Facts:
ψ((1248), (319)); ψ((1672), (907)); ψ((1672), (1497)); ψ((588), (1747)); ψ((1476), (1680))
ψ((1476), (924)); ψ((1476), (1092)); ψ((218), (15)); ψ((218), (319)); ψ((1015), (1389))
ψ((1015), (1345)); ψ((1015), (1435)); ψ((665), (1115)); ψ((665), (402)); ψ((1656), (1232))
ψ((1656), (338)); ψ((1656), (1174)); ψ((49), (1606)); ψ((1637), (1057)); ψ((724), (1214))
ψ((1460), (519)); ψ((654), (993)); ψ((654), (227)); ψ((715), (924)); ψ((503), (134))
ψ((503), (1166)); ψ((503), (1435)); ψ((512), (67)); ψ((512), (1620)); ψ((228), (1490))
ψ((228), (1104)); ψ((1207), (218)); ψ((199), (15)); ψ((199), (1435)); ψ((1171), (319))
ψ((1392), (804)); ψ((835), (1747)); ψ((308), (1389)); ψ((1300), (319)); ψ((1651), (848))
ψ((1651), (349)); ψ((907), (126)); ψ((1520), (42)); ψ((1439), (318)); ψ((1042), (512))
ψ((1042), (1236)); ψ((1725), (1476)); ψ((134), (890)); ψ((577), (350)); ψ((105), (1207))
ψ((804), (319)); ψ((524), (804)); ψ((524), (1059)); ψ((1296), (1747)); ψ((1606), (319))
ψ((1583), (199)); ψ((1389), (1680)); ψ((1389), (319)); ψ((890), (319)); ψ((1497), (31))
ψ((1198), (1620)); ψ((1143), (319)); ψ((42), (1143)); ψ((1405), (924)); ψ((160), (1171))
ψ((1202), (31)); ψ((1202), (319)); ψ((1180), (238)); ψ((114), (170)); ψ((349), (804))
ψ((349), (993)); ψ((1424), (1680)); ψ((1424), (820)); ψ((100), (611)); ψ((1488), (1104))
ψ((1488), (1059)); ψ((291), (820)); ψ((1549), (848)); ψ((746), (1747)); ψ((194), (1570))
ψ((1653), (1171)); ψ((611), (349)); ψ((611), (1415)); ψ((1354), (350)); ψ((1354), (1435))
ψ((15), (1143)); ψ((15), (319)); ψ((1499), (1568)); ψ((31), (890)); ψ((31), (218))
ψ((31), (1207)); ψ((543), (593)); ψ((543), (1236)); ψ((543), (319)); ψ((338), (1236))
ψ((1104), (1143)); ψ((1092), (1265)); ψ((1092), (319)); ψ((1118), (1207)); ψ((1118), (1499))
ψ((209), (1402)); ψ((848), (1104)); ψ((287), (1265)); ψ((287), (849)); ψ((4), (291))
ψ((23), (1104)); ψ((23), (1236)); ψ((23), (319)); ψ((1415), (126)); ψ((1415), (1416))
ψ((1754), (318)); ψ((1754), (402)); ψ((62), (1747)); ψ((615), (182)); ψ((820), (1265))
ψ((820), (890)); ψ((843), (1104)); ψ((843), (820)); ψ((196), (1541)); ψ((385), (972))
ψ((385), (338)); ψ((238), (1104)); ψ((1687), (890)); ψ((1435), (182)); ψ((484), (126))
ψ((1174), (402)); ψ((1258), (1042)); ψ((1402), (982)); ψ((1402), (1568)); ψ((1402), (911))
ψ((542), (350)); Ω((1248), (984)); Ω((1248), (1345)); Ω((1672), (4)); Ω((1672), (1236))
Ω((588), (1241)); Ω((588), (1232)); Ω((588), (1300)); Ω((588), (838)); Ω((911), (519))
Ω((911), (838)); Ω((218), (249)); Ω((1173), (196)); Ω((1173), (1439)); Ω((1173), (132))
Ω((1637), (1389)); Ω((724), (142)); Ω((1460), (196)); Ω((1602), (1680)); Ω((715), (1397))
Ω((503), (890)); Ω((503), (1217)); Ω((1162), (1429)); Ω((1162), (1207)); Ω((799), (1525))
Ω((761), (1637)); Ω((1059), (1207)); Ω((1059), (746)); Ω((1713), (694)); Ω((1713), (838))
Ω((512), (142)); Ω((228), (1118)); Ω((1029), (664)); Ω((1207), (1217)); Ω((1207), (838))
Ω((199), (524)); Ω((199), (1699)); Ω((1171), (1217)); Ω((319), (694)); Ω((319), (1345))
Ω((823), (593)); Ω((308), (804)); Ω((308), (196)); Ω((308), (72)); Ω((1490), (1488))
Ω((1300), (696)); Ω((1300), (196)); Ω((1300), (42)); Ω((1277), (1217)); Ω((1651), (911))
Ω((1520), (1402)); Ω((1520), (207)); Ω((72), (1217)); Ω((1439), (519)); Ω((1541), (142))
Ω((1082), (1713)); Ω((1082), (503)); Ω((1082), (1171)); Ω((1082), (1207)); Ω((1725), (1248))
Ω((1725), (664)); Ω((1525), (1217)); Ω((1010), (42)); Ω((134), (1207)); Ω((1429), (1439))
Ω((81), (338)); Ω((696), (1525)); Ω((128), (308)); Ω((1057), (696)); Ω((132), (682))
Ω((1568), (1171)); Ω((1568), (207)); Ω((1568), (1637)); Ω((1568), (843)); Ω((1680), (761))
Ω((1680), (1171)); Ω((1699), (196)); Ω((1606), (218)); Ω((1752), (1488)); Ω((963), (1429))
Ω((963), (199)); Ω((963), (747)); Ω((747), (1488)); Ω((747), (1277)); Ω((30), (207))
Ω((186), (588)); Ω((42), (767)); Ω((160), (1217)); Ω((402), (1265)); Ω((1180), (1265))
Ω((1180), (209)); Ω((114), (1217)); Ω((114), (209)); Ω((1241), (767)); Ω((1265), (335))
Ω((1265), (42)); Ω((100), (196)); Ω((1488), (767)); Ω((291), (761)); Ω((194), (767))
Ω((194), (746)); Ω((1653), (503)); Ω((611), (694)); Ω((611), (767)); Ω((142), (4))
Ω((1354), (1713)); Ω((103), (1296)); Ω((15), (1488)); Ω((1166), (249)); Ω((1166), (1429))
Ω((1166), (1488)); Ω((1753), (1402)); Ω((1499), (747)); Ω((31), (972)); Ω((543), (1497))
Ω((338), (682)); Ω((338), (542)); Ω((694), (196)); Ω((384), (823)); Ω((384), (4))
Ω((1345), (1488)); Ω((335), (838)); Ω((1115), (838)); Ω((249), (911)); Ω((4), (196))
Ω((4), (100)); Ω((23), (696)); Ω((350), (835)); Ω((62), (838)); Ω((62), (207))
Ω((843), (747)); Ω((1416), (1397)); Ω((838), (196)); Ω((838), (1217)); Ω((238), (1713))
Ω((238), (799)); Ω((238), (524)); Ω((1470), (503)); Ω((1470), (1171)); Ω((1470), (1207))
Ω((484), (424)); Ω((1397), (1171)); Ω((1232), (1488)); Ω((1258), (318)); Ω((1258), (963))
Ω((1402), (694)); Ω((1402), (524))

Known rows:
[-19  -8   6 -13   7  -2   4  16  -2 -17   2  12   4   8  -7 -13  -8   2
  -6 -20   7   2  -5   9   9 -13  29  -9   5  17   9 -14  -5]: (890)
[ -1 -31  -9 -18   6  -5  -9 -24   2 -22   4 -12   4  -1   5  27  25 -25
  -2 -32  -7   5   4  26 -30   7  26  13   9   2  -2  -6   6]: (319)
[  3 -25  -4  -9   7   2  -9 -16  11 -17   6  -6  13  -3   9  20  12 -27
   5 -12 -10   6  -4  20 -16   2  16  17 -12  -8  -3   1   4]: (1606)
[  4 -17   1  -6  -2 -13   9  -6  -9 -13   2  -7  11  -6  18   5   2  -6
  -5 -11  -9   9  -4  17  11  -9  17  20 -15 -11   2   7   7]: (1143)
[-17 -13  -1 -16   2  16  16  17 -20 -25   8  -4 -32  20 -15  -7   0  -3
 -19 -26 -18   1   7  10  20   7  37 -13   4  11  11  -8   5]: (42)
[-31   7   0 -21  14  41  12  22  -1 -33  10 -12 -22  14 -20  -8 -33  16
  -7 -29 -23   7   5   0  19   1  40 -24   8   9  13   2  10]: (767)
[ -2 -28  -7  -4   4  14  -4 -13  12 -28  11  -8   5   5   3  19   8 -26
   3 -15 -18   1   1  21  -5  -1  17  16 -20 -11   9   3  11]: (1248)
[  6 -16   0   4   3  -7   2 -13   0  -4   8  -6   0  -5  13   7  -9  -7
   0  -3  -8   5 -14  10  19 -10  18  19 -19 -12  -1   8   6]: (1405)
[ -2 -14   9  -5  -1  -9   6   1   0   8   9  -3  19  -2   3   7  -5   6
  -1   6  -6  16 -16  10  18  -4  14   5 -23 -13  -3  15   2]: (1754)
[  4 -11   3  -1  -2  -4   5  -2  -7 -11   7  -3   7  -6  14   2  -3 -12
  -8  -6  -8   5  -6   5  19  -8  11  22 -24 -16   0   6   5]: (1392)
[  1  -5   4 -13  -2  -6  -9   5  -6   9   3 -17  13  -5  13   5  10  -1
  -1 -18   6  15  -9  16  11  -4  23   3 -16  -6   8  -4   5]: (982)
[  6  -4  -6 -16  15  19 -16  -8  -9  19  16  -3  -6   8  -6  18   3 -14
 -10  -4 -14   2 -27  -8 -12  17  14   1  13  10 -32 -12  -4]: (1460)
[ 12 -21  -1   8  -6 -24  -5 -22   1   9   2 -18   5  -8  24  18  14  -4
   9  -5   5   7 -17  20  14 -10  21  20 -10  -9   1   1   5]: (350)
[  7  -1   1 -14  15  16  -1  -5   2  -3   7 -16  10  -6   5   9 -38   0
   2   3 -17   6 -20  -2   2 -12  26  16 -12  -8  -6  10  11]: (542)
[ -5 -13   8  -5  -2 -14   8   5  -2   6   5  -5  15  -2   7   3  -4   2
  -4   4  -4  18 -17   6  18  -5  12   0 -23 -14  -6  13   3]: (665)
[  2  -5   3   0  -3  -8  -1  -9   0   5   3 -15   8 -10  17   7  -4   8
   8 -10   8  16 -18   6  17  -5  16  10  -8 -10  -3   1   5]: (170)
[ -9 -23   1   8  -1  -7 -11   4  -6  14  16  16 -16  16 -11   1  36 -10
  -2  -9  17  -1 -23   5  21  13  14 -15   4  10 -11 -19 -16]: (114)
[  5  -4   7 -29  11  -4  13  -1 -27  -1   2 -12  10  -7   8   5 -25   6
 -21  -5 -23  10  -9   0  -5  -8  24  15   0   1 -17   9   8]: (593)
[ 11 -13  -7 -12  16  12 -24 -20   0  19  14  -8  11  -2   1  34  14 -21
   1  -4  -8   4 -28  -6 -27  19  12  12  11   5 -33  -8  -2]: (1173)

Rows:
No name comes twice in this set of rows, the named rows included.
[  4 -15   7 -20   9 -11   6 -13  -4   2   6  -9  29  -8  12  17  -4  -6
  -1   0 -12  16 -17   7 -14  -3  15  17 -10  -6 -19  17   6]  (338)
[ -5  15   7 -25  18  25   1  -1   0  -5   5 -15  19  -3   6  10 -49  10
  -4  -6 -14  15 -16 -11  -3  -5  24   7   2  -2 -13   8  11]  (682)
[ -4 -28  -3  -6  -1   0   7   0 -16  -4  14  13 -15  15  -8   0  27 -22
 -15  -7 -15  -2  -7  15  16   7  17  -2  -9  10  -8  -6  -7]  (23)
[-23   8   5 -22  16  32   1  19   0 -10   9   6 -14  17 -24  -5 -20   6
 -11 -17  -4   6 -14 -11   1   5  32 -28  21  17  -4 -10  -3]  (838)
[ -4 -11  -1 -14  15  22 -25 -16  26  -7  10   0  24   0   0  26   3 -16
  14 -10   5   8 -18   0 -31   9  12   4   4   0 -16  -7   2]  (963)
[-17  13   4 -27  23  35  -3   2   8 -20   6 -11  15  -3  -5   9 -45   9
   0 -19  -9  12 -12 -11 -14   1  27 -10  10   4  -6   0  11]  (519)
[ 10  -9   1  -4   7   4 -12 -14   1  14   7 -11  19 -10  16  21  -4  -8
   6  -2  -1  11 -22   0  -3   4   9  20 -10  -8 -17   5   4]  (81)
[ -5 -20   0  -8   5 -10 -35  -8  22  11   7  13  30  -2   5  12  47 -25
  16 -20  38  13 -18  21 -21   4   9  -9  -1   4  -3 -30 -11]  (1568)
[-17 -16   3 -17   5  -7  -3   0  -2   5   8   6  -3  12 -12  10  16  -6
  -5 -14   3  13 -17   6  -7  16  19 -16  14  13 -15  -7  -9]  (1115)
[ -2 -27 -12 -11   8  16 -14 -15  14 -31  11  -3   0   6  -1  21  24 -28
   7 -24 -15   0   4  25 -20   2  23   9  -8  -5   9  -1  12]  (15)
[  1  -8   0  -9   8   3  -9  -7 -10  19  11  -1  -6   5  -2  13  12  -9
  -7  -4   1   5 -25  -4  -4  13  16   1  11   9 -22 -12  -4]  (128)

Now the same nodes, written a new way:
Known rows:
[ -6  -9   3  -3   9   4   5   3   0 -13   5  -9  -3   2]: (1570)
[-16   4   2   2 -14 -10   8  25  12 -23   2 -12  -1  -7]: (746)
[  2  17  -8   5 -28   5  -7  -6   7  -9   3 -10  -3 -12]: (524)
[ -5   2  -1   3  -8  -4   3  10  -3 -26   5 -22   0  -5]: (984)
[  2   9  -5   1 -15  10  -8  -6  16  -1  -4   1  -5  -6]: (1549)
[-10  11 -11 -15   2  15   5  -2   1   6  -8  19  -2  -1]: (484)
[ 13   2   6   1  11   3  -7   9   0  10 -22  12   3   7]: (512)
[ -4   1   0   0   0  -1   4   9  -2 -13   1  -8  -2   0]: (823)
[  8  14  -8   5 -17 -10  -4  -7  -7  15   4   5   9  -3]: (1202)
[ -2  17  -6  -1  -9  20  -7  -4  16  12 -11  22 -10  -2]: (1651)
[-5 -1  3 -2 11  3  4 10  1  1 -6 10 -6  5]: (384)
[-17   1   6  -4   4  -1   8  29  15   4  -9  22  -7   5]: (62)
[-5 -1  3 -5 12  3  5 11  1  6 -8 13 -7  6]: (1082)
[  5   8  -3   6 -12  -6  -5  -4  -1  10   3   0   3  -3]: (49)
[ 6 -9  5  4 -1 -3  1  1  8  1 21 -8 -2  6]: (849)
[ 19  -6   7   4  12   3  -8   5  -5 -12 -17 -16   3   5]: (1232)
[ 12  -3  -1   2   9  22  -4 -14  12   9   8   8 -10  10]: (1059)
[  8  11   2   9 -23  -3  -5   1  13  13   5   6  -2  -4]: (843)
[  6   2   5  12 -15 -11   0 -15  -9  -4  22 -19  -1 -10]: (1389)

Rows:
No name comes twice in this set of rows, the named rows included.
[ -7   8 -15  -8  -2   9   3  -9  -5  -7   3  -1   0   1]  (907)
[ 21  -6  -1   5  -2  15  -8 -20  14   0  15 -14  -5   3]  (1104)
[-13  12   7   6 -12 -12   0 -11 -23  14  -2   9  -4 -16]  (503)
[-2  0  9  2  0 -8  3 14 13 23  4 22 -6  6]  (715)
[ -9  14 -13  -4  -8  18   0  -2   4  -8  -5   4  -9  -6]  (100)
[ 10 -12   9  10   1  -3   3 -11   2  10  30  -7  -5   8]  (1680)
[ 10   4 -13   2   4  -4   3 -11 -18   4  17  -5  10  12]  (1207)
[-17   3   7   0   0  -6   2  -6 -20   0  -5   3  -7 -14]  (577)
[  2  -3  -9  -4   2  26   0 -19  10 -11   8  -9 -11   0]  (993)
[ 14   5   5   5   4   0 -10   8   2   8 -22   9   3   4]  (1258)
[12 -4  2  3  8 15 -3 -7 12 13  3 10 -8  9]  (1490)
[ 11   4  -9   7 -15  14  -7 -22   3 -15  19 -23  -5  -5]  (804)
[ 30 -15   1   7  21  16  -4 -33  -6  20  29  -6  -3  19]  (319)
[  1   7   7   9 -12  -9   0  -6  -7  11   9   1  -3  -7]  (308)
[ 5 -2  7  4  1 -1  1  3 10 22 12 15 -6  9]  (291)

